Below are the code and all the weights of a small trained network. Each question names an input and a class and asks about switching units off, where a switched-off unit gives its printed mean instead of its output.

import numpy as np


def w(rows, s, z=0):
    codes = np.array(rows[::2]) - 128.0
    scale = np.full(codes.shape[1], s)
    scale[-1] = z or s
    return codes * scale


def f(y):
    return y / 2 * (1 + np.tanh(0.7978845608 * (y + 0.044715 * y**3)))


def log_softmax(a):
    a = a - a.max(-1, keepdims=True)
    return a - np.log(np.exp(a).sum(-1, keepdims=True))


def net(x, mask):
    res = np.array(x, float).reshape(1, 7) / 4 @ E
    y = f(res @ A[0][:, :-1].T + A[0][:, -1])
    res = res + np.where(mask, y, B[0][:, -1]) @ B[0][:, :-1]
    return log_softmax(res[-1] @ U[:, :-1].T + U[:, -1])


A, B = {}, {}
E = w([
[2,138,76,155,84,48,106,74,86,129],'x0',
[188,164,35,72,86,138,124,83,129,90],'x1',
[163,181,101,134,164,97,153,165,96,230],'x2',
[116,108,123,113,112,143,122,135,113,133],'x3',
[123,136,130,140,128,135,132,122,125,130],'x4',
[93,162,136,111,139,120,243,155,60,84],'x5',
[105,129,86,139,137,165,114,175,126,114],'x6',
],0.0088)
A[0] = w([
[158,181,70,100,137,122,131,176,91,255,212],'N1',
[108,118,121,121,117,75,227,177,78,74,125],'N2',
[142,79,93,148,87,114,84,131,182,166,114],'N3',
[44,145,90,165,85,26,103,120,165,127,5],'N4',
[95,77,134,104,114,192,125,90,176,27,193],'N5',
[87,114,88,171,5,38,132,154,84,147,116],'N6',
[189,93,119,193,83,84,25,109,117,177,152],'N7',
[128,112,108,183,160,148,25,105,139,148,109],'N8',
[163,163,26,60,115,124,77,79,100,91,23],'N9',
[41,37,242,235,148,86,122,217,158,181,58],'N10',
],0.0068,0.0031)
B[0] = w([
[95,52,127,222,132,45,233,130,183,88,255],'N1',
[163,150,112,30,234,110,121,85,144,37,201],'N2',
[133,227,120,129,176,123,125,62,103,31,177],'N3',
[193,113,222,93,95,200,143,254,193,164,192],'N4',
[99,87,157,196,95,39,139,107,200,73,232],'N5',
[166,76,204,70,152,143,111,212,144,108,209],'N6',
[125,94,102,93,208,153,188,124,103,79,214],'N7',
[149,95,131,66,215,177,126,67,97,56,186],'N8',
[163,173,79,134,44,125,164,158,121,131,210],'N9',
[196,183,66,117,22,97,119,110,6,93,232],'N10',
],0.0075,0.0063)
U = w([
[194,207,70,137,31,102,125,131,89,124,57],'0',
[200,116,208,99,129,180,132,225,187,151,41],'1',
[75,67,118,210,116,56,162,111,161,119,47],'2',
[124,145,127,133,135,111,125,130,134,124,238],'3',
[102,157,103,69,214,141,129,93,103,106,53],'4',
[117,134,126,144,109,121,135,128,135,144,253],'5',
[115,130,124,143,116,131,136,132,128,136,234],'6',
[30,214,123,166,104,173,77,94,117,245,30],'7',
],0.011,0.0058)

Each question gives the input, the list of numbers given to net, and the class t.
The units are the neurons (one row each of A and B). Each row of codes is followed by its name. A weight is (code - 128) times the scale printed after its matrix; where a second scale follows, it is the last column's (A, B and U).
mask holds one flag per neuron, in row order. A switched-off neuron (its flag False) gives its mean, the last column of its row in B, instead of its output. The means were averaged over made-up inputs and are rounded, as every weight is.
A unit's drop is (log p(t) with every unit on - log p(t) with that unit switched off) / (log p(t) with every unit on - log p(t) with every unit switched off).
The circuit of an input: a set's keep is (log p(t) with only the set's units on - log p(t) with every unit switched off) / (log p(t) with every unit on - log p(t) with every unit switched off). Starting from all 10 units, units are removed one at a time, each time the one whose removal leaves the highest keep (on an exact tie, the one counted first), for as long as the keep stays at least 0.8.
units of the circuit, in order: the units of the circuit, biggest drop first
unit that matters most: the unit with the biggest drop
top k neurons: the k neurons with the biggest drops, biggest first
drop when u is switched off: that unit's drop, to one decimal
input [8,7,-1,-6,7,-2,0], class 1: top 3 neurons : (N4; N6; N10)
input [8,7,-4,-4,-3,5,4], class 1: units of the circuit, in order : (N4; N6)
input [6,-1,3,1,7,8,7], class 4: top 2 neurons : (N2; N5)
input [-4,-2,0,8,-5,8,2], class 4: top 2 neurons : (N2; N4)
input [-5,-4,-8,-4,3,-4,8], class 2: top 2 neurons : (N5; N4)
input [-1,5,-7,2,2,-4,1], class 2: unit that matters most : N5
input [-4,-3,1,2,6,-5,4], class 3: top 3 neurons : (N4; N6; N2)
input [6,-5,0,4,0,1,-4], class 1: top 2 neurons : (N4; N6)
input [0,2,-2,0,-2,-8,2], class 4: units of the circuit, in order : (N8; N7)
input [-7,-5,8,-6,6,-1,-5], class 2: top 3 neurons : (N1; N4; N6)
input [-5,-2,5,5,-7,8,4], class 4: top 3 neurons : (N2; N4; N5)
input [-1,-2,4,-3,4,6,-2], class 4: top 4 neurons : (N2; N5; N4; N9)
input [7,5,8,-8,-4,4,3], class 2: top 2 neurons : (N1; N10)
input [-3,1,-5,-1,2,1,0], class 2: units of the circuit, in order : (N5)
input [6,-1,6,-5,-2,-2,0], class 1: top 3 neurons : (N4; N6; N5)
input [-6,2,-1,-7,-7,8,6], class 4: top 3 neurons : (N2; N4; N6)
input [8,1,-5,-2,-5,-4,3], class 1: top 2 neurons : (N4; N6)
input [6,0,5,-2,4,7,0], class 4: top 3 neurons : (N2; N5; N9)
input [-4,-8,4,3,-8,-2,-5], class 0: drop when N10 is switched off : 0.8
input [4,-8,3,6,-6,8,-5], class 0: drop when N10 is switched off : 1.3
input [-3,-3,-4,0,5,-7,-5], class 4: drop when N1 is switched off : 0.2
input [1,-3,1,-1,4,7,3], class 4: drop when N4 is switched off : 0.1
